Here is a tiny trained network, its code and every weight. The questions are about switching its units off for an input and a class, where a switched-off unit gives its printed mean instead of its output.

import numpy as np


def w(rows, s, z=0):
    codes = np.array(rows[::2]) - 128.0
    scale = np.full(codes.shape[1], s)
    scale[-1] = z or s
    return codes * scale


def f(y):
    return np.maximum(y, 0)


def log_softmax(a):
    a = a - a.max(-1, keepdims=True)
    return a - np.log(np.exp(a).sum(-1, keepdims=True))


def net(x, mask):
    res = np.array(x, float).reshape(1, 6) / 4 @ E
    y = f(res @ A[0][:, :-1].T + A[0][:, -1])
    res = res + np.where(mask, y, B[0][:, -1]) @ B[0][:, :-1]
    return log_softmax(res[-1] @ U[:, :-1].T + U[:, -1])


A, B = {}, {}
E = w([
[54,169,54,109,39,152,99],'x0',
[115,88,168,190,72,105,115],'x1',
[160,68,225,94,91,151,99],'x2',
[102,125,177,78,102,195,140],'x3',
[36,127,171,87,130,174,134],'x4',
[154,104,88,162,116,248,68],'x5',
],0.014)
A[0] = w([
[105,79,52,93,51,154,90,159],'N0',
[113,122,59,128,122,110,82,216],'N1',
[100,177,130,98,12,114,43,166],'N2',
[91,68,197,140,105,151,115,192],'N3',
[111,196,61,222,209,129,77,117],'N4',
[97,141,155,87,221,114,233,187],'N5',
[199,132,155,152,195,167,91,254],'N6',
],0.011,0.0038)
B[0] = w([
[191,219,115,162,134,188,114,243],'N0',
[187,170,105,115,154,171,203,200],'N1',
[105,250,164,189,133,151,143,253],'N2',
[84,74,176,156,59,135,118,224],'N3',
[165,92,75,100,159,157,185,234],'N4',
[84,129,141,63,172,88,104,224],'N5',
[160,84,115,134,139,141,54,219],'N6',
],0.014,0.015)
U = w([
[38,128,156,42,161,69,128,250],'0',
[217,17,204,180,155,46,67,252],'1',
[128,148,108,175,75,75,123,71],'2',
[131,195,123,187,107,165,111,60],'3',
[165,57,53,120,163,131,197,28],'4',
[23,80,221,204,8,89,132,125],'5',
[99,60,124,141,97,231,40,119],'6',
],0.011,0.0031)

Each question gives the input, the list of numbers given to net, and the class t.
The units are the neurons (one row each of A and B). Each row of codes is followed by its name. A weight is (code - 128) times the scale printed after its matrix; where a second scale follows, it is the last column's (A, B and U).
mask holds one flag per neuron, in row order. A switched-off neuron (its flag False) gives its mean, the last column of its row in B, instead of its output. The means were averaged over made-up inputs and are rounded, as every weight is.
A unit's drop is (log p(t) with every unit on - log p(t) with that unit switched off) / (log p(t) with every unit on - log p(t) with every unit switched off).
The circuit of an input: a set's keep is (log p(t) with only the set's units on - log p(t) with every unit switched off) / (log p(t) with every unit on - log p(t) with every unit switched off). Starting from all 7 units, units are removed one at a time, each time the one whose removal leaves the highest keep (on an exact tie, the one counted first), for as long as the keep stays at least 0.8.
circuit, biggest first: the units of the circuit, biggest drop first
unit that matters most: the unit with the biggest drop
k most important neurons: the k neurons with the biggest drops, biggest first
drop when u is switched off: that unit's drop, to one decimal
input [1,4,-7,6,-5,3], class 4: circuit, biggest first => (N4 N2)
input [5,-7,0,0,-6,-7], class 0: unit that matters most => N0
input [-7,-7,7,-1,7,1], class 1: 2 most important neurons => (N6 N2)
input [0,2,3,5,0,3], class 5: 2 most important neurons => (N3 N4)
input [-7,-2,0,8,-5,-5], class 0: 3 most important neurons => (N5 N0 N3)
input [4,0,3,-6,-8,-8], class 4: circuit, biggest first => (N2 N3)
input [-1,-5,-3,8,-2,6], class 6: 2 most important neurons => (N2 N6)
input [6,-4,8,6,0,2], class 3: 2 most important neurons => (N0 N2)
input [4,4,6,2,4,5], class 3: 2 most important neurons => (N0 N2)
input [4,2,5,4,7,5], class 5: 4 most important neurons => (N3 N1 N4 N6)
input [-1,-6,8,2,5,-2], class 5: 3 most important neurons => (N3 N4 N1)
input [-3,1,-4,-4,5,-1], class 0: 2 most important neurons => (N5 N0)
input [6,-1,-3,-6,-2,-7], class 4: drop when N4 is switched off => 0.2
input [-1,-1,6,-5,6,-4], class 5: circuit, biggest first => (N3)
input [2,-6,6,4,8,1], class 5: drop when N3 is switched off => 0.3
input [-7,5,-6,8,5,-3], class 0: drop when N5 is switched off => 1.8
input [2,8,2,-6,2,-2], class 5: drop when N5 is switched off => 0.0
